Group, then class:
-12; -3; -15; -4; 10; 7; 10; -40; 26; -7; -2; 12; -30; 8; -15; 16; -3; 17; -24; 14; -23; 3; -11; 32; 7; -11; -14; 2; 12; -23; 10; 3; -6; -7; -23; -7; -1; 7; -3; -3; -11; -8; -10; 2; 1; 4; -3; 8; 1; -25; -1; 3; -1; 4; 13; 14; -39; -11; 22; 8; -3; -13; 2; 12; 1; 7; 10; 1; -16; 0; 10; -10; -11; 24; 1; -4; 10; 6; -5; 3; 17; 8; -12; 10; -10; 1; 14; 5; 3; 3; -22; -2; 7; -7; -14; 15; -3; -2; 9; 11; -2; -20; 17; 10; -14; 3; 13; 23; -5; -19; -12; -21; -4; -2; 17; 16; 4; 13; 2; -29; -9; -13; 1; -8; 0; 3; 11; 2; -9; 0; 21; 8; 1; -29; -17; 21; 5 -> mr (27)
-24; -5; 24; -4; 0; -4; 21; -13; 25; -10; 19; 24; -28; 7; -19; 8; -6; 13; -25; 8; -25; 26; 6; 41; 8; -18; -19; -22; -8; 8; 5; -14; 7; 3; -5; 4; -15; 9; 19; -7; 12; 8; -14; 8; 6; 5; -28; -11; -12; -8; 10; -14; -2; -15; 20; 23; -1; -3; 14; 7; -3; 1; -3; 6; 3; 16; 6; 4; 8; 2; 32; 5; 7; 11; -21; -33; 7; 3; -13; 11; 14; 21; -6; -17; -24; -2; -1; 4; 33; 12; -21; -3; -15; 20; -11; 4; 7; 1; 10; -9; 10; -4; 19; 3; -5; 5; 9; 22; -15; 15; -2; -21; 1; -6; 16; 27; -5; 11; 1; -21; -14; -7; -15; -36; 20; 22; 13; -12; 14; -5; 10; 11; -7; -38; -18; -71; 24 -> jg (32)
-17; 3; -3; 1; 0; 3; 5; -12; 49; 0; 12; 5; -39; 7; -18; 16; -3; 18; -32; 3; -25; 10; -21; 66; 18; -8; 4; -5; -6; -12; 12; 3; -6; -14; -13; -28; -36; 19; -12; -3; -4; 0; -7; -1; 0; 0; -34; 3; -12; 7; 16; 11; -15; 0; 13; 43; -41; -13; 18; 17; -4; -39; 9; -4; -5; 4; 26; 3; -8; 11; 17; 18; -22; 13; -1; -21; 1; -1; 16; -21; 26; 8; -41; 14; -12; 1; 19; 8; 11; 7; -16; 19; 21; 1; -16; 4; 1; 17; -9; -16; 11; -34; 45; 7; -13; -4; 31; 14; -14; 15; -16; -14; 0; 21; 37; 15; -9; 13; 3; -31; -10; -5; 7; -36; 29; 3; 20; 8; -15; 4; 32; 5; 3; -36; -31; 32; 9 -> mr (27)
-5; 12; -18; 7; 17; -1; 10; -35; 37; -21; 16; 25; -39; 13; -27; 45; -1; 14; -21; 18; -34; 29; -32; 36; 28; -4; -10; 10; 13; 6; -4; 2; -7; -28; -11; 22; -43; 12; 9; -13; 27; -6; -11; 17; 2; 18; -42; -30; -24; -6; -25; -11; -9; -22; 36; 23; -22; -7; 15; 8; -20; -43; 8; 14; -11; 4; 15; -6; -5; -17; 17; 17; -20; 17; -1; -18; 4; 1; 11; 3; 11; 0; 0; -16; -23; 8; -15; 22; 12; 19; -32; -8; -20; 3; -14; 13; 7; -5; -3; -13; 11; -7; 27; -15; -4; -16; 20; 43; -28; -7; -5; 2; -7; -15; -11; 49; 15; -12; -1; -20; -20; 4; -9; -21; 16; 28; 31; -4; -15; 7; 34; 10; -7; -4; -22; 3; 33 -> jg (30)
-9; 16; -34; -10; -11; 6; 15; -21; 5; -2; 26; 27; -26; 35; -35; 40; -21; 9; -28; 11; -34; 10; -24; 38; -1; -19; -26; 2; -5; 11; -2; -8; -2; -6; -25; -3; -27; 10; 15; 3; 7; 1; -5; 16; 2; 8; -37; -10; -18; -5; 21; -4; -14; -20; 29; 29; -5; -20; 19; -8; -27; -23; 6; 12; -12; 21; 15; 7; -8; -1; 22; -10; -6; 22; -11; -37; 16; 4; -5; 18; 18; 6; 1; -22; -15; 6; 18; -2; 47; -1; -25; 8; -14; 6; -21; -7; -3; 4; 26; -37; -14; -22; 11; -3; 10; -32; 23; 9; 9; 7; 2; -7; 7; -10; 14; 34; -7; -6; -4; -12; -34; -8; -1; -28; 47; 31; -1; 9; 35; -6; 7; 3; -9; -34; -9; -20; 13 -> jg (32)
-2; 7; -34; -19; -12; -29; -1; -7; 1; 14; -4; 22; -32; 27; -29; 46; 9; 1; -28; 11; -48; 11; -31; 32; 19; 9; 3; 10; 12; 7; 1; 10; -11; -25; -46; -3; -13; 8; -6; 15; 10; 2; -9; -20; 1; 26; -16; 5; -1; -4; -1; 9; -9; -23; 13; 1; -16; -20; -3; -5; -19; -25; 13; 23; -12; 8; 17; -5; -2; 5; 13; -29; 11; 26; 8; -1; 27; 6; -3; 0; 30; -8; 0; -22; -4; -2; 15; 9; 1; 8; -36; 7; -14; -25; -36; 6; -13; -18; -1; -23; 2; -41; -25; -6; -6; -4; 9; 21; -14; 2; -6; -7; 11; 4; 5; 32; -11; -4; 2; -5; -12; -4; 7; -5; 1; 11; 2; -8; -1; -1; 32; 6; -19; -28; -18; 2; 24 -> Qn (42)
-11; 14; -35; 3; 3; 8; -5; -4; 0; 15; 28; 13; -19; 25; -38; 45; 21; -3; -35; 5; -39; -10; -26; 39; 15; -1; 11; 10; -3; 18; -17; -7; -13; -12; -35; 18; -7; 16; -14; 9; 9; -5; -6; -10; 7; 17; -7; -21; -1; 1; -8; 4; -13; -11; 8; 10; -2; -12; 1; -9; -18; -33; 26; 19; -7; 14; 28; 9; 17; 0; -4; -21; 15; 29; 5; -2; 12; 7; 7; 5; 9; -19; -14; -23; -12; -10; -3; 1; -16; 22; -27; -24; -21; -7; -32; 11; -13; -7; -3; 13; 7; -29; -9; -27; -7; 10; 14; 4; -36; 6; 13; 8; 0; -3; 1; 22; 7; 8; 12; -26; -5; -12; 11; -3; -4; 26; -15; -22; -9; 10; 44; 7; -19; -19; -24; 44; 7 -> Qn (42)
-17; 7; -20; -19; -7; -16; -1; -18; 0; 10; 6; 18; -15; 17; -30; 31; 4; 1; -28; 0; -34; 7; -45; 26; 12; -13; -30; 14; 11; 14; -21; -7; -9; -24; -56; -17; -18; 8; 2; 3; 5; 4; -23; -2; -10; -2; -16; -5; -9; -4; -11; 25; -9; -36; 15; 9; -8; -28; 24; -7; -30; -11; 7; 14; -15; 8; 7; 1; -4; 7; 13; -4; -3; 29; 1; 9; 18; 1; -5; 7; 23; -25; -9; -15; 0; 1; 24; 9; 24; -4; -30; 18; -6; 8; -10; 6; -24; -10; 8; -24; 1; -15; 10; 7; 10; -8; -1; 20; 0; -8; -12; -24; 3; -5; 12; 44; 15; 3; -12; -11; -13; -1; 3; -8; 6; 10; 1; 12; 3; 8; 4; -1; -9; -39; -9; -6; 10 -> mr (28)
-12; 11; -28; -19; -10; -19; 1; -18; -11; 21; 14; 5; -7; 26; -46; 72; 20; -3; -32; 21; -45; -3; -23; 43; 21; 8; -1; 6; 6; 23; 0; 7; -16; -34; -42; 8; -17; 14; -11; 7; 16; -3; -6; -14; -7; 22; -15; -5; -2; 17; 3; 17; -9; -21; 5; 22; 1; -8; 3; -23; -29; -28; 22; 14; -5; 8; 31; -1; -31; 12; 10; -1; 7; 30; 25; 10; 14; 12; 0; 9; 28; -18; -15; -22; -13; 21; 4; 8; 0; 36; -32; 3; -21; -9; -28; 19; -10; -18; 3; -15; 19; -24; -26; -19; -4; -3; -12; 5; -21; 14; 1; -8; 4; -3; 6; 28; 17; -25; 11; -70; -4; 3; 22; 2; -7; 28; -3; -13; -2; -16; 25; 0; -19; -21; 5; 17; 0 -> Qn (42)
-9; -6; -29; -8; 6; -4; 0; -1; 11; -29; 15; -6; -31; 9; -24; 1; 12; 7; -74; 7; -34; 10; -59; 51; 10; 1; 18; 11; 7; 8; 5; 0; -1; -11; -3; 6; -13; -5; -16; 21; 1; 6; -4; 3; -2; 22; 9; -3; -7; -5; -3; 23; -2; -14; 15; 6; 9; -10; 4; -7; 2; -10; 21; 12; 7; 11; 12; -4; -28; -1; 8; -4; 15; 23; -8; -5; 34; 30; 11; -6; 33; -11; 12; -17; 0; 13; -13; 9; -12; -4; -35; 12; -15; -13; -42; 6; 13; -9; -2; -7; 6; -58; -4; -23; -9; -4; 42; 9; -15; 6; 10; 6; -9; 8; -8; 14; -3; -13; 11; -21; -7; -4; 15; 2; -2; 13; 14; -16; 3; 11; 37; 48; -12; -2; -25; 14; 14 -> Qn (42)
-17; 18; -22; -15; 1; -21; 1; -14; 15; -11; 23; 33; -37; 7; -31; 28; -13; 4; -32; 10; -34; 19; -42; 56; 6; -19; -6; -4; 7; 19; -7; -9; 1; -18; -26; 0; -35; -9; 22; 17; 9; 15; -11; 27; 1; 21; -18; -9; -4; -6; 10; -4; -12; -20; 33; 18; -3; -32; 21; 1; -8; -15; -3; 11; -8; 4; 20; 6; 0; -11; 29; 9; -2; 23; -6; -20; 8; 4; 2; 5; 25; 4; 6; -20; -9; 14; 7; 6; 23; 19; -25; -2; -5; 7; -19; 24; -1; -17; -42; -14; 4; -25; 17; 6; -1; -15; 20; 8; -9; -16; 9; -19; -2; -16; -5; 29; 3; -2; -4; -28; -10; -4; -17; -12; 33; 15; 10; 15; 14; -8; 0; 13; -6; -20; -22; -7; 9 -> mr (28)
-20; 22; -27; -41; -19; 5; 11; -27; 9; 18; 31; 21; -31; 4; -51; 42; -4; 22; -29; -12; -23; 24; -37; 46; 16; -30; -21; 25; -1; 18; -6; -5; -29; -46; -16; 3; -24; -6; 18; -4; -4; 13; -11; 3; 1; 21; -43; -21; -17; 9; -5; 5; -17; -36; 19; 33; -12; -27; 12; 5; -14; -30; 7; 11; -31; -19; 15; 0; 2; 3; 19; 11; -9; 25; 9; -10; 17; -9; 27; 17; 21; 5; 4; 18; -5; -14; -3; 7; 3; 13; -35; 13; 1; -14; 1; 3; 8; 1; 29; -34; 14; -25; -5; -15; 23; -3; 13; 13; -19; -1; -9; -9; -17; -8; -4; 37; 18; -1; -2; -33; -17; 7; -6; -17; 12; 8; -6; 6; 6; -13; 22; 4; -12; 3; -35; 8; -8 -> nz (48)
-9; 4; -20; 9; -3; 9; 5; -13; 26; -7; 6; 25; -34; 3; -18; 33; 12; 5; -22; 5; -20; -1; -17; 43; 15; -14; -10; 12; 0; 17; -9; 4; -7; -4; -13; 9; -17; 18; 2; 2; 12; 1; -18; -10; 3; 7; -21; -7; -14; -4; 21; -1; 0; -1; 7; 14; -4; -3; 17; 9; 0; -22; 4; 4; 4; 8; 18; 2; -12; 4; 6; 9; -3; 17; -22; -26; -3; 12; -8; 1; 9; 10; -9; 1; -17; 10; -5; -2; 7; 9; -25; -1; 13; 13; -12; 7; 3; 4; 8; 1; 5; -9; 21; 1; -9; -3; 7; 15; -17; 9; -14; -9; -3; -5; 13; 1; 4; 3; -7; -9; -12; -16; -10; -9; 2; 12; 13; 6; 43; -4; 11; 2; 8; -15; -11; 4; 8 -> mr (28)
-6; 0; -27; -24; 3; -27; 7; -8; -19; 9; 21; 6; -19; 24; -46; 49; 9; 1; -13; -17; -43; 10; -32; 42; 22; -18; 16; 8; 11; 21; 6; 21; -10; -20; -48; -5; -16; -5; -11; 16; 11; 17; -5; 3; -3; 34; -12; -19; 3; -6; -1; 18; 10; -22; 31; 8; -2; -28; -7; -21; -18; -17; 20; 30; -1; 4; 35; 0; -9; 6; 8; -21; 28; 22; 9; 4; 8; 18; -10; -1; 40; -13; -17; -29; -8; -1; -38; 6; -3; 5; -37; 7; -32; -5; -31; 8; -20; -3; 9; -12; -22; -23; -26; -17; 3; 5; -24; 2; -15; 5; -4; 9; 2; -20; -11; 38; 14; -17; 21; -18; -11; -7; 12; 14; -3; 10; -6; -6; 20; 0; 17; -5; -30; -26; -14; 5; 1 -> Qn (42)
-2; 14; -20; 4; 4; 15; 1; -19; 24; 0; 14; 19; -31; 13; -26; 32; -8; 15; -20; -4; -23; 4; -13; 16; 24; -7; -11; 12; 1; 6; -3; 6; -4; -6; 3; 13; -26; 7; 13; 4; 1; 11; -8; 37; -6; -8; -33; -3; -12; 7; -19; -13; -5; -15; 20; 27; -24; -14; 10; 15; -12; -34; -14; 9; -35; 7; 23; 3; 2; -16; 16; -1; -12; 7; -9; -18; 15; -12; 7; 15; 18; 12; -2; -2; -22; 5; 0; -6; 13; 1; -35; 1; -10; 5; -3; 2; 3; -3; 2; -21; 0; 5; 4; -10; -22; -12; 29; 12; -16; 7; 4; -8; -3; -2; 4; 17; 10; 7; 3; -27; -21; -6; -9; -10; 36; 23; 13; -1; -1; -6; 42; 15; -12; -5; -20; -1; 24 -> jg (30)
-11; 19; -12; -15; -2; -6; 17; -20; 26; -4; 16; 33; -24; 6; -13; 33; 6; 8; -3; 12; -25; 13; -18; 23; -6; -18; -23; -4; 0; 9; -13; -20; 4; -7; -11; 0; -8; 9; 13; -1; 13; -5; -11; 14; 6; 17; -24; 4; -19; -4; 10; 10; -30; -15; 14; 31; -7; 17; 9; 2; -14; -16; -5; -2; 1; 14; 10; 2; 5; 10; 18; -1; 2; 20; -3; -22; 6; 4; 3; 11; 2; 14; 1; -9; -1; 2; 1; 10; 27; -7; -21; 3; 0; 9; -7; 22; 17; 1; 9; -15; 7; -17; 20; 6; -1; -20; 38; 21; -11; -5; -2; -22; -4; -3; 11; 39; -2; 6; -15; -12; -16; 7; -8; -12; 24; 14; -5; 14; -1; -7; -1; 0; -5; -23; -18; -27; 21 -> jg (32)
-9; 11; -21; -24; -10; -6; 1; -9; 7; 7; 10; 10; -25; 6; -53; 36; -2; 15; -28; 3; -30; 25; -17; 32; 18; -6; -8; 15; 6; 16; -5; 1; 2; -42; -28; -9; -14; 0; 0; 12; -2; 1; 6; -2; -5; 16; -18; 4; -14; 1; -5; 9; -20; -26; 19; 14; -11; -13; 5; -2; -4; -25; 7; -1; -31; 4; 12; -11; -7; -3; 7; -9; -17; 19; 12; -7; 27; 7; 18; -4; 20; -4; -8; -27; 2; -13; 14; 6; 14; 0; -39; 15; -21; 0; -13; 18; -11; -14; 11; -23; 3; -22; -3; -15; -2; 9; 16; 21; -19; 0; -2; -9; 1; 2; -8; 47; 40; 2; 0; -9; -12; 5; 14; -15; 2; 11; 12; 4; -6; -6; 33; 3; -16; -4; -12; -2; 9 -> nz (34)
